Here is a tiny trained network, its code and every weight. The questions are about switching its units off for an input and a class, where a switched-off unit gives its printed mean instead of its output.

import numpy as np


def w(rows, s, z=0):
    codes = np.array(rows[::2]) - 128.0
    scale = np.full(codes.shape[1], s)
    scale[-1] = z or s
    return codes * scale


def f(y):
    return y / 2 * (1 + np.tanh(0.7978845608 * (y + 0.044715 * y**3)))


def log_softmax(a):
    a = a - a.max(-1, keepdims=True)
    return a - np.log(np.exp(a).sum(-1, keepdims=True))


def net(x, mask):
    res = np.array(x, float).reshape(1, 6) / 4 @ E
    y = f(res @ A[0][:, :-1].T + A[0][:, -1])
    res = res + np.where(mask, y, B[0][:, -1]) @ B[0][:, :-1]
    return log_softmax(res[-1] @ U[:, :-1].T + U[:, -1])


A, B = {}, {}
E = w([
[53,213,9,94,103,216,205,26,188],'x0',
[61,167,121,59,136,176,165,250,131],'x1',
[67,144,6,138,59,72,117,86,63],'x2',
[239,69,122,159,140,95,182,98,103],'x3',
[177,213,193,192,103,168,20,164,134],'x4',
[35,1,231,56,190,147,170,127,198],'x5',
],0.0081)
A[0] = w([
[130,55,110,140,131,84,89,63,115,91],'N1',
[101,250,60,143,95,135,77,131,115,83],'N2',
[176,197,124,124,146,169,177,90,162,18],'N3',
[139,133,140,122,142,116,111,188,121,147],'N4',
[37,86,14,83,127,125,222,106,137,125],'N5',
[126,87,107,146,109,111,88,90,113,150],'N6',
[63,114,181,83,176,150,155,94,186,3],'N7',
[86,111,204,101,141,159,150,157,159,173],'N8',
[117,119,163,111,132,111,121,230,110,49],'N9',
[132,129,99,111,141,127,172,157,123,27],'N10',
[101,135,169,106,141,144,155,131,152,241],'N11',
],0.017,0.0024)
B[0] = w([
[138,122,189,161,104,122,117,79,114,191],'N1',
[108,149,97,160,110,143,3,163,135,234],'N2',
[190,143,80,146,124,128,162,106,172,180],'N3',
[138,125,131,112,119,127,135,177,83,167],'N4',
[71,141,70,76,131,110,188,44,42,250],'N5',
[124,120,175,130,138,125,82,97,123,167],'N6',
[79,119,149,136,123,138,119,112,196,203],'N7',
[89,92,154,123,140,133,133,175,177,203],'N8',
[157,133,118,96,151,131,182,205,90,190],'N9',
[116,143,105,113,133,138,143,91,123,151],'N10',
[111,114,135,130,134,116,117,137,180,173],'N11',
],0.02,0.023)
U = w([
[221,158,96,199,134,148,147,114,159,113],'0',
[40,131,104,91,124,110,116,93,59,168],'1',
[168,108,176,114,177,125,132,231,66,2],'2',
[149,81,232,198,122,70,85,115,68,127],'3',
[56,80,184,118,173,144,116,174,181,213],'4',
[108,169,99,170,101,156,2,180,91,65],'5',
],0.0093,0.0013)

Each question gives the input, the list of numbers given to net, and the class t.
The units are the neurons (one row each of A and B). Each row of codes is followed by its name. A weight is (code - 128) times the scale printed after its matrix; where a second scale follows, it is the last column's (A, B and U).
mask holds one flag per neuron, in row order. A switched-off neuron (its flag False) gives its mean, the last column of its row in B, instead of its output. The means were averaged over made-up inputs and are rounded, as every weight is.
A unit's drop is (log p(t) with every unit on - log p(t) with that unit switched off) / (log p(t) with every unit on - log p(t) with every unit switched off).
The circuit of an input: a set's keep is (log p(t) with only the set's units on - log p(t) with every unit switched off) / (log p(t) with every unit on - log p(t) with every unit switched off). Starting from all 11 units, units are removed one at a time, each time the one whose removal leaves the highest keep (on an exact tie, the one counted first), for as long as the keep stays at least 0.8.
units of the circuit, in order: the units of the circuit, biggest drop first
k most important neurons: the k neurons with the biggest drops, biggest first
drop when u is switched off: that unit's drop, to one decimal
input [5,7,3,-7,8,2], class 5: units of the circuit, in order : (N2)
input [6,-6,1,6,6,5], class 0: 2 most important neurons : (N3, N5)
input [0,-4,-2,5,-2,-4], class 3: units of the circuit, in order : (N5, N1)
input [-4,1,3,-1,-5,8], class 4: 2 most important neurons : (N8, N7)
input [3,-5,0,4,0,4], class 3: units of the circuit, in order : (N1, N5)
input [0,-6,8,-5,7,6], class 5: 2 most important neurons : (N5, N2)
input [-2,-2,-8,3,2,-8], class 0: 2 most important neurons : (N2, N3)
input [-5,-1,-2,-4,-5,-5], class 2: 2 most important neurons : (N5, N2)
input [-3,7,-7,-2,3,0], class 2: 2 most important neurons : (N9, N4)
input [-5,3,3,-1,1,5], class 4: 2 most important neurons : (N8, N11)
input [-8,8,7,3,-4,-7], class 5: 3 most important neurons : (N2, N8, N5)
input [-5,-5,3,-6,2,3], class 3: 2 most important neurons : (N5, N2)
input [1,1,0,7,-1,-5], class 0: 3 most important neurons : (N5, N2, N3)
input [3,0,-6,7,8,-5], class 0: units of the circuit, in order : (N3)
input [-8,-2,-1,4,0,-8], class 3: drop when N2 is switched off : 0.2
input [6,4,-6,4,5,0], class 0: drop when N3 is switched off : 1.2
input [-7,8,7,1,-1,-6], class 5: drop when N2 is switched off : 3.7
